Below is a small trained network, with its code and all its weights. Each question gives an input and a class and asks what happens when units are switched off, that is, made to give their printed mean instead of their output.

import numpy as np


def w(rows, s, z=0):
    codes = np.array(rows[::2]) - 128.0
    scale = np.full(codes.shape[1], s)
    scale[-1] = z or s
    return codes * scale


def f(y):
    return y / 2 * (1 + np.tanh(0.7978845608 * (y + 0.044715 * y**3)))


def log_softmax(a):
    a = a - a.max(-1, keepdims=True)
    return a - np.log(np.exp(a).sum(-1, keepdims=True))


def net(x, mask):
    res = np.array(x, float).reshape(1, 2) / 4 @ E
    y = f(res @ A[0][:, :-1].T + A[0][:, -1])
    res = res + np.where(mask, y, B[0][:, -1]) @ B[0][:, :-1]
    return log_softmax(res[-1] @ U[:, :-1].T + U[:, -1])


A, B = {}, {}
E = w([
[84,245,99,180,77],'x0',
[49,37,78,143,110],'x1',
],0.011)
A[0] = w([
[196,62,114,79,143,48],'neuron 1',
[135,136,112,140,144,56],'neuron 2',
[10,77,106,127,82,89],'neuron 3',
[63,212,71,96,125,60],'neuron 4',
[53,101,112,127,118,76],'neuron 5',
[151,82,153,109,170,54],'neuron 6',
[229,223,155,95,145,61],'neuron 7',
[40,104,44,126,169,90],'neuron 8',
[113,148,103,116,141,255],'neuron 9',
[61,206,110,163,107,81],'neuron 10',
],0.013,0.01)
B[0] = w([
[133,66,164,229,100,183],'neuron 1',
[203,116,142,189,154,111],'neuron 2',
[181,213,99,132,156,219],'neuron 3',
[204,48,202,198,127,194],'neuron 4',
[187,182,149,178,155,162],'neuron 5',
[171,102,175,217,119,161],'neuron 6',
[197,224,79,157,179,237],'neuron 7',
[181,185,114,145,159,194],'neuron 8',
[5,101,99,10,79,254],'neuron 9',
[132,33,168,200,127,229],'neuron 10',
],0.024,0.0094)
U = w([
[237,219,103,123,201,30],'0',
[173,30,253,180,117,59],'1',
[80,118,121,24,115,253],'2',
],0.012,0.0058)

Each question gives the input, the list of numbers given to net, and the class t.
The units are the neurons (one row each of A and B). Each row of codes is followed by its name. A weight is (code - 128) times the scale printed after its matrix; where a second scale follows, it is the last column's (A, B and U).
mask holds one flag per neuron, in row order. A switched-off neuron (its flag False) gives its mean, the last column of its row in B, instead of its output. The means were averaged over made-up inputs and are rounded, as every weight is.
A unit's drop is (log p(t) with every unit on - log p(t) with that unit switched off) / (log p(t) with every unit on - log p(t) with every unit switched off).
The circuit of an input: a set's keep is (log p(t) with only the set's units on - log p(t) with every unit switched off) / (log p(t) with every unit on - log p(t) with every unit switched off). Starting from all 10 units, units are removed one at a time, each time the one whose removal leaves the highest keep (on an exact tie, the one counted first), for as long as the keep stays at least 0.8.
units of the circuit, in order: the units of the circuit, biggest drop first
k most important neurons: the k neurons with the biggest drops, biggest first
drop when u is switched off: that unit's drop, to one decimal
input [4,3], class 1: units of the circuit, in order : (neuron 7)
input [8,7], class 1: 4 most important neurons : (neuron 10; neuron 4; neuron 7; neuron 9)
input [-2,4], class 0: 2 most important neurons : (neuron 3; neuron 8)
input [7,-6], class 1: 2 most important neurons : (neuron 10; neuron 4)
input [8,-7], class 1: 4 most important neurons : (neuron 10; neuron 4; neuron 3; neuron 8)
input [3,3], class 2: 2 most important neurons : (neuron 7; neuron 9)
input [2,-3], class 2: 2 most important neurons : (neuron 3; neuron 8)
input [8,-4], class 1: drop when neuron 5 is switched off : 0.0
input [1,2], class 2: drop when neuron 6 is switched off : 0.0
input [4,0], class 1: drop when neuron 10 is switched off : 0.4
input [7,-4], class 1: drop when neuron 10 is switched off : 0.4
